Here is a tiny trained network, its code and every weight. The questions are about switching its units off for an input and a class, where a switched-off unit gives its printed mean instead of its output.

import numpy as np


def w(rows, s, z=0):
    codes = np.array(rows[::2]) - 128.0
    scale = np.full(codes.shape[1], s)
    scale[-1] = z or s
    return codes * scale


def f(y):
    return np.maximum(y, 0)


def log_softmax(a):
    a = a - a.max(-1, keepdims=True)
    return a - np.log(np.exp(a).sum(-1, keepdims=True))


def net(x, mask):
    res = np.array(x, float).reshape(1, 8) / 4 @ E
    y = f(res @ A[0][:, :-1].T + A[0][:, -1])
    res = res + np.where(mask, y, B[0][:, -1]) @ B[0][:, :-1]
    return log_softmax(res[-1] @ U[:, :-1].T + U[:, -1])


A, B = {}, {}
E = w([
[68,200,184,122,66,203,144,186],'x0',
[106,82,100,77,53,118,142,103],'x1',
[117,89,192,47,91,129,73,80],'x2',
[90,196,194,143,83,80,188,84],'x3',
[135,176,145,16,130,135,222,164],'x4',
[185,96,164,157,34,175,154,55],'x5',
[116,82,246,155,159,110,110,137],'x6',
[169,181,135,80,119,133,57,59],'x7',
],0.011)
A[0] = w([
[143,59,209,157,70,90,121,120,156],'neuron 0',
[111,168,151,116,137,117,62,143,117],'neuron 1',
[115,87,179,86,81,132,137,115,173],'neuron 2',
[195,117,73,134,172,7,102,116,143],'neuron 3',
[167,106,125,110,163,76,26,80,210],'neuron 4',
[98,122,137,120,88,136,178,48,74],'neuron 5',
[89,98,188,218,138,104,105,222,250],'neuron 6',
[74,104,232,156,152,127,155,93,107],'neuron 7',
[123,73,196,151,159,65,163,175,143],'neuron 8',
[189,96,249,158,34,141,115,68,192],'neuron 9',
[93,97,73,160,145,151,65,238,117],'neuron 10',
[203,56,89,124,152,130,203,53,252],'neuron 11',
[49,34,51,47,83,97,223,185,148],'neuron 12',
[108,167,103,143,93,138,96,75,253],'neuron 13',
[155,94,54,136,224,111,99,131,218],'neuron 14',
[118,202,162,42,145,180,226,214,166],'neuron 15',
[210,100,135,64,41,158,128,90,179],'neuron 16',
[114,226,59,221,85,101,194,120,150],'neuron 17',
[141,233,189,75,119,153,203,210,168],'neuron 18',
],0.011,0.0048)
B[0] = w([
[117,98,174,155,132,107,120,79,197],'neuron 0',
[59,185,137,111,164,120,108,128,160],'neuron 1',
[161,124,212,88,102,137,115,111,184],'neuron 2',
[163,125,55,117,149,92,156,117,217],'neuron 3',
[90,204,61,44,173,100,15,73,223],'neuron 4',
[113,87,123,172,58,166,127,99,170],'neuron 5',
[44,54,169,225,186,121,74,176,207],'neuron 6',
[92,143,240,161,147,35,147,103,186],'neuron 7',
[162,82,177,135,178,43,127,140,184],'neuron 8',
[203,123,190,197,142,161,91,61,239],'neuron 9',
[83,92,88,139,183,194,97,200,192],'neuron 10',
[213,78,102,129,96,98,133,114,213],'neuron 11',
[113,59,150,39,3,112,126,192,228],'neuron 12',
[56,191,104,126,91,205,190,76,182],'neuron 13',
[144,116,50,127,168,61,116,166,227],'neuron 14',
[182,215,155,126,108,106,126,210,251],'neuron 15',
[208,120,125,79,80,236,107,98,210],'neuron 16',
[48,142,73,188,59,133,254,108,215],'neuron 17',
[167,219,178,183,140,151,146,171,242],'neuron 18',
],0.0085,0.019)
U = w([
[140,87,155,38,48,122,149,144,150],'0',
[77,142,71,197,68,146,238,83,65],'1',
[191,126,148,145,101,212,101,5,124],'2',
[163,233,151,155,118,122,163,215,244],'3',
[115,111,219,172,152,63,126,53,187],'4',
[86,80,94,191,160,148,109,190,16],'5',
[201,105,33,124,148,71,131,100,137],'6',
[74,210,82,59,155,121,73,45,2],'7',
],0.012,0.00094)

Each question gives the input, the list of numbers given to net, and the class t.
The units are the neurons (one row each of A and B). Each row of codes is followed by its name. A weight is (code - 128) times the scale printed after its matrix; where a second scale follows, it is the last column's (A, B and U).
mask holds one flag per neuron, in row order. A switched-off neuron (its flag False) gives its mean, the last column of its row in B, instead of its output. The means were averaged over made-up inputs and are rounded, as every weight is.
A unit's drop is (log p(t) with every unit on - log p(t) with that unit switched off) / (log p(t) with every unit on - log p(t) with every unit switched off).
The circuit of an input: a set's keep is (log p(t) with only the set's units on - log p(t) with every unit switched off) / (log p(t) with every unit on - log p(t) with every unit switched off). Starting from the 12 units with the biggest drops (on a tie, the unit counted first), units are removed one at a time, each time the one whose removal leaves the highest keep (on an exact tie, the one counted first), for as long as the keep stays at least 0.8.
circuit, biggest first: the units of the circuit, biggest drop first
k most important neurons: the k neurons with the biggest drops, biggest first
drop of u: that unit's drop, to one decimal
input [-8,8,1,3,-1,-5,5,3], class 6: circuit, biggest first : [neuron 3]
input [-3,-8,-8,8,-7,-8,-4,-3], class 5: 3 most important neurons : [neuron 6; neuron 10; neuron 14]
input [-3,-1,-7,-2,4,-3,-7,-2], class 1: 3 most important neurons : [neuron 17; neuron 4; neuron 8]
input [-6,-4,2,6,7,3,-3,1], class 2: 4 most important neurons : [neuron 16; neuron 14; neuron 5; neuron 11]
input [-7,-7,4,-2,4,-4,4,2], class 6: 2 most important neurons : [neuron 14; neuron 3]
input [-8,8,-2,6,0,-3,5,6], class 6: 2 most important neurons : [neuron 3; neuron 11]
input [-4,-8,0,0,1,2,-2,-6], class 6: 3 most important neurons : [neuron 11; neuron 18; neuron 14]
input [4,2,-5,4,-5,8,2,-6], class 4: 3 most important neurons : [neuron 9; neuron 7; neuron 6]
input [1,-6,0,6,-2,-4,-1,5], class 7: 2 most important neurons : [neuron 15; neuron 1]
input [-6,-6,8,2,-6,-6,-1,0], class 7: drop of neuron 4 : 0.6
input [-7,1,5,-4,7,4,-7,-4], class 0: drop of neuron 18 : 0.0
input [2,-4,-2,-2,-4,-7,7,5], class 5: drop of neuron 6 : 0.7
